Here is a tiny trained network, its code and every weight. The questions are about switching its units off for an input and a class, where a switched-off unit gives its printed mean instead of its output.

import numpy as np


def w(rows, s, z=0):
    codes = np.array(rows[::2]) - 128.0
    scale = np.full(codes.shape[1], s)
    scale[-1] = z or s
    return codes * scale


def f(y):
    return y / 2 * (1 + np.tanh(0.7978845608 * (y + 0.044715 * y**3)))


def log_softmax(a):
    a = a - a.max(-1, keepdims=True)
    return a - np.log(np.exp(a).sum(-1, keepdims=True))


def net(x, mask):
    res = np.array(x, float).reshape(1, 8) / 4 @ E
    y = f(res @ A[0][:, :-1].T + A[0][:, -1])
    res = res + np.where(mask, y, B[0][:, -1]) @ B[0][:, :-1]
    return log_softmax(res[-1] @ U[:, :-1].T + U[:, -1])


A, B = {}, {}
E = w([
[114,160,71,37,121,115],'x0',
[75,62,184,93,66,76],'x1',
[195,172,205,110,90,139],'x2',
[219,53,127,202,140,120],'x3',
[231,92,91,110,72,138],'x4',
[143,78,136,116,95,1],'x5',
[104,77,163,106,220,140],'x6',
[126,102,185,69,101,155],'x7',
],0.0076)
A[0] = w([
[187,84,138,144,136,120,105],'N0',
[182,152,71,186,130,91,246],'N1',
[95,171,125,98,193,215,241],'N2',
[172,171,79,110,71,85,158],'N3',
[119,108,190,144,93,95,255],'N4',
[115,214,128,163,138,201,209],'N5',
[53,177,154,78,131,130,198],'N6',
[152,177,142,127,114,180,185],'N7',
[96,150,132,168,148,121,85],'N8',
[141,129,116,104,109,45,63],'N9',
[123,74,44,93,133,134,211],'N10',
[142,123,248,104,151,151,214],'N11',
[141,168,82,118,49,114,151],'N12',
[167,157,121,193,183,151,49],'N13',
[159,118,206,161,120,126,130],'N14',
[156,207,132,186,127,134,200],'N15',
[88,114,170,69,137,82,223],'N16',
[117,158,124,133,109,166,81],'N17',
[103,173,147,162,41,143,241],'N18',
[156,152,95,100,73,70,102],'N19',
[121,88,102,164,98,62,115],'N20',
[95,137,139,164,140,108,95],'N21',
[162,120,168,125,103,141,226],'N22',
[143,124,183,164,96,140,171],'N23',
[134,133,117,150,153,84,44],'N24',
[166,123,130,95,125,125,51],'N25',
],0.011,0.0056)
B[0] = w([
[118,27,75,123,161,69,172],'N0',
[195,79,57,170,137,99,240],'N1',
[172,130,98,87,53,154,254],'N2',
[125,152,7,84,146,77,209],'N3',
[216,122,45,115,117,114,228],'N4',
[158,117,37,3,68,149,231],'N5',
[234,40,169,130,76,47,243],'N6',
[121,134,34,115,122,142,190],'N7',
[108,161,39,87,199,127,142],'N8',
[69,224,48,78,154,216,165],'N9',
[174,67,111,194,42,76,205],'N10',
[174,94,46,150,55,100,217],'N11',
[197,186,36,42,92,86,200],'N12',
[117,101,73,153,147,210,167],'N13',
[170,36,160,172,40,88,173],'N14',
[178,136,31,125,135,142,206],'N15',
[136,69,82,140,102,98,235],'N16',
[214,140,89,55,106,94,139],'N17',
[225,129,27,141,77,91,217],'N18',
[163,252,32,63,133,178,183],'N19',
[131,121,57,40,125,78,185],'N20',
[64,132,25,95,173,88,142],'N21',
[136,94,64,144,132,78,193],'N22',
[196,57,93,131,45,125,171],'N23',
[113,117,79,90,153,34,129],'N24',
[60,168,90,78,231,124,129],'N25',
],0.0065,0.0088)
U = w([
[141,78,94,167,155,196,60],'0',
[136,225,68,72,124,168,168],'1',
[103,137,157,28,144,166,26],'2',
[148,84,102,171,192,52,68],'3',
[50,222,236,46,255,186,1],'4',
[44,240,233,77,244,203,1],'5',
[174,63,105,166,46,109,224],'6',
[81,162,194,66,150,145,20],'7',
],0.0086,0.0065)

Each question gives the input, the list of numbers given to net, and the class t.
The units are the neurons (one row each of A and B). Each row of codes is followed by its name. A weight is (code - 128) times the scale printed after its matrix; where a second scale follows, it is the last column's (A, B and U).
mask holds one flag per neuron, in row order. A switched-off neuron (its flag False) gives its mean, the last column of its row in B, instead of its output. The means were averaged over made-up inputs and are rounded, as every weight is.
A unit's drop is (log p(t) with every unit on - log p(t) with that unit switched off) / (log p(t) with every unit on - log p(t) with every unit switched off).
The circuit of an input: a set's keep is (log p(t) with only the set's units on - log p(t) with every unit switched off) / (log p(t) with every unit on - log p(t) with every unit switched off). Starting from the 12 units with the biggest drops (on a tie, the unit counted first), units are removed one at a time, each time the one whose removal leaves the highest keep (on an exact tie, the one counted first), for as long as the keep stays at least 0.8.
units of the circuit, in order: the units of the circuit, biggest drop first
unit that matters most: the unit with the biggest drop
k most important neurons: the k neurons with the biggest drops, biggest first
drop when u is switched off: that unit's drop, to one decimal
input [1,-8,0,1,-4,8,7,2], class 3: unit that matters most : N5
input [0,-6,-1,2,-2,0,-5,5], class 1: units of the circuit, in order : (N6, N16)
input [-2,-3,-2,2,-1,-7,2,-5], class 1: units of the circuit, in order : (N5, N6)
input [-6,-5,-8,1,-3,-3,7,-1], class 0: units of the circuit, in order : (N13, N12, N18)
input [6,7,2,0,8,2,3,3], class 1: 3 most important neurons : (N19, N9, N6)
input [3,1,3,4,8,6,-2,7], class 1: units of the circuit, in order : (N19, N9)
input [4,-1,-8,-4,-2,7,-4,-6], class 1: 2 most important neurons : (N9, N19)
input [-7,-3,-7,-6,-8,7,3,6], class 3: units of the circuit, in order : (N21, N5)
input [7,-6,-4,-5,-2,-5,0,3], class 6: 3 most important neurons : (N6, N10, N19)
input [-3,0,-2,8,4,-7,2,-6], class 0: 2 most important neurons : (N13, N6)
input [8,0,-5,-5,-3,-7,-3,-7], class 6: 4 most important neurons : (N6, N10, N19, N9)
input [7,-4,6,-2,-8,3,3,4], class 6: drop when N6 is switched off : 0.4
input [6,5,-1,7,2,6,-3,-6], class 1: drop when N19 is switched off : 0.3
input [7,-1,-4,-8,-7,-5,1,3], class 6: drop when N6 is switched off : 1.0
input [0,3,-8,5,-7,-1,3,-1], class 3: most important neuron : (N5)
